Questions about the table below. Indices start at 0.
1) Find the entry just right of 5.
2) Find the entry in the top-left corner.
3) Find the entry in the bottom-left corner.
4) Find the entry just left of 40.
5) Find the entry at row 1, column 0.
6) Find the top-right entry.
7) Find the bottom-right entry.
8) Find the entry just right of 6.
[[-11  19  14   2 -25  12  -9]
 [-22 -13   9   9   5  31   3]
 [ -1 -26  14   8   6  40  -5]]
1) 31
2) -11
3) -1
4) 6
5) -22
6) -9
7) -5
8) 40

m =
[[  2   8   2  -1   4  -2  -6  -3  -6  12   5   3 -20   4  -1   3]
 [ 11   0   4   0   4  -2 -12  -6  -6  28   5   3   2   4  -1  19]
 [ 11  -8   4  -4   4  -2  -4  -1  -6   0   5   0  26   4  -1  19]
 [ 11  -4   4  -8   4  -2  27  -1  -6 -10   5   3   5   4  -1  18]
 [ 11  -4   4  -7   4  -2  12  -1  -6   7   5   3  15   4  -1  20]]
Give the smallest entry in the first row.
Answer: -20
Give the entry just left of the smallest entry.
Answer: 3
Give the smallest entry in the first column.
Answer: 2
The bottom-right entry -> 20
The top entry of the column that holds the largest entry is 12
The second entry from the end, reading row by row: -1
Give the largest entry.
Answer: 28
Give the entry just left of the largest entry.
Answer: -6
Give the last entry in the row that holds the smallest entry.
Answer: 3
The smallest entry in the last row is -7
Give the first entry in the row that holds the largest entry.
Answer: 11
The second entry, reading row by row -> 8
The bottom-left entry is 11
The bottom entry of the column that holds the largest entry is 7
The entry directly below the smallest entry is 2
Give the 2nd largest entry.
Answer: 27
The entry just right of 8 is 2
Give the entry just right of the smallest entry.
Answer: 4
The second smallest entry -> -12
The fourth entry in reading order -> -1
The 3rd largest entry -> 26
The second entry on the main diagonal is 0
The third entry on the main diagonal -> 4
Give the entry just right of the largest entry.
Answer: 5
Give the entry directly below the largest entry.
Answer: 0
The entry just left of 18: -1
Give the entry just left of -3.
Answer: -6
Give the entry just right of -10.
Answer: 5

X =
5	5	6	6	5	5	5	5	5	5	6
5	5	5	5	6	6	5	6	6	4	5
5	5	5	5	6	5	5	5	5	5	5
6	5	6	6	5	5	6	5	5	6	5
5	5	5	5	5	9	5	5	7	5	5
5	5	6	5	6	6	5	5	6	5	5
5	4	6	5	5	5	5	4	7	6	6
6	6	5	6	6	5	6	6	4	5	5
5	4	5	6	6	6	5	7	5	2	6
5	6	6	5	5	5	6	5	5	5	5
6	6	4	4	6	5	5	7	5	5	5
Give the centre entry.
Answer: 6
Give the second entry on the diagonal from the top-right corner.
Answer: 4
Give the 1st entry in reading order.
Answer: 5
The first entry of the smallest entry's row -> 5
Give the entry in the top-right corner.
Answer: 6
The top entry of the column that holds the smallest entry: 5
Give the 2nd entry from the end, reading row by row.
Answer: 5
The entry directly above the largest entry is 5
The bottom-right entry: 5
The second entry in reading order: 5
Give the entry in the bottom-left corner.
Answer: 6
Give the 5th entry from the end, reading row by row.
Answer: 5
Give the third entry on the main diagonal.
Answer: 5
Give the 4th entry in reading order.
Answer: 6
Give the last entry in the row that holds the smallest entry.
Answer: 6
The second entry on the main diagonal: 5
The entry just left of the largest entry: 5
Give the first entry in the row that holds the largest entry.
Answer: 5
The entry just left of the smallest entry: 5
Give the maximum.
Answer: 9
The 3rd entry in reading order is 6
The top entry of the column that holds the largest entry is 5

M = [-48  48  28  15]
Give the entry just right of the largest entry.
28
Give the entry just right of -48.
48
The smallest entry: -48

W = [-31  29  -2 -19 -28]
The entry just left of -28 is -19
The 3rd entry from the left -> -2
Which number is the first entry? -31
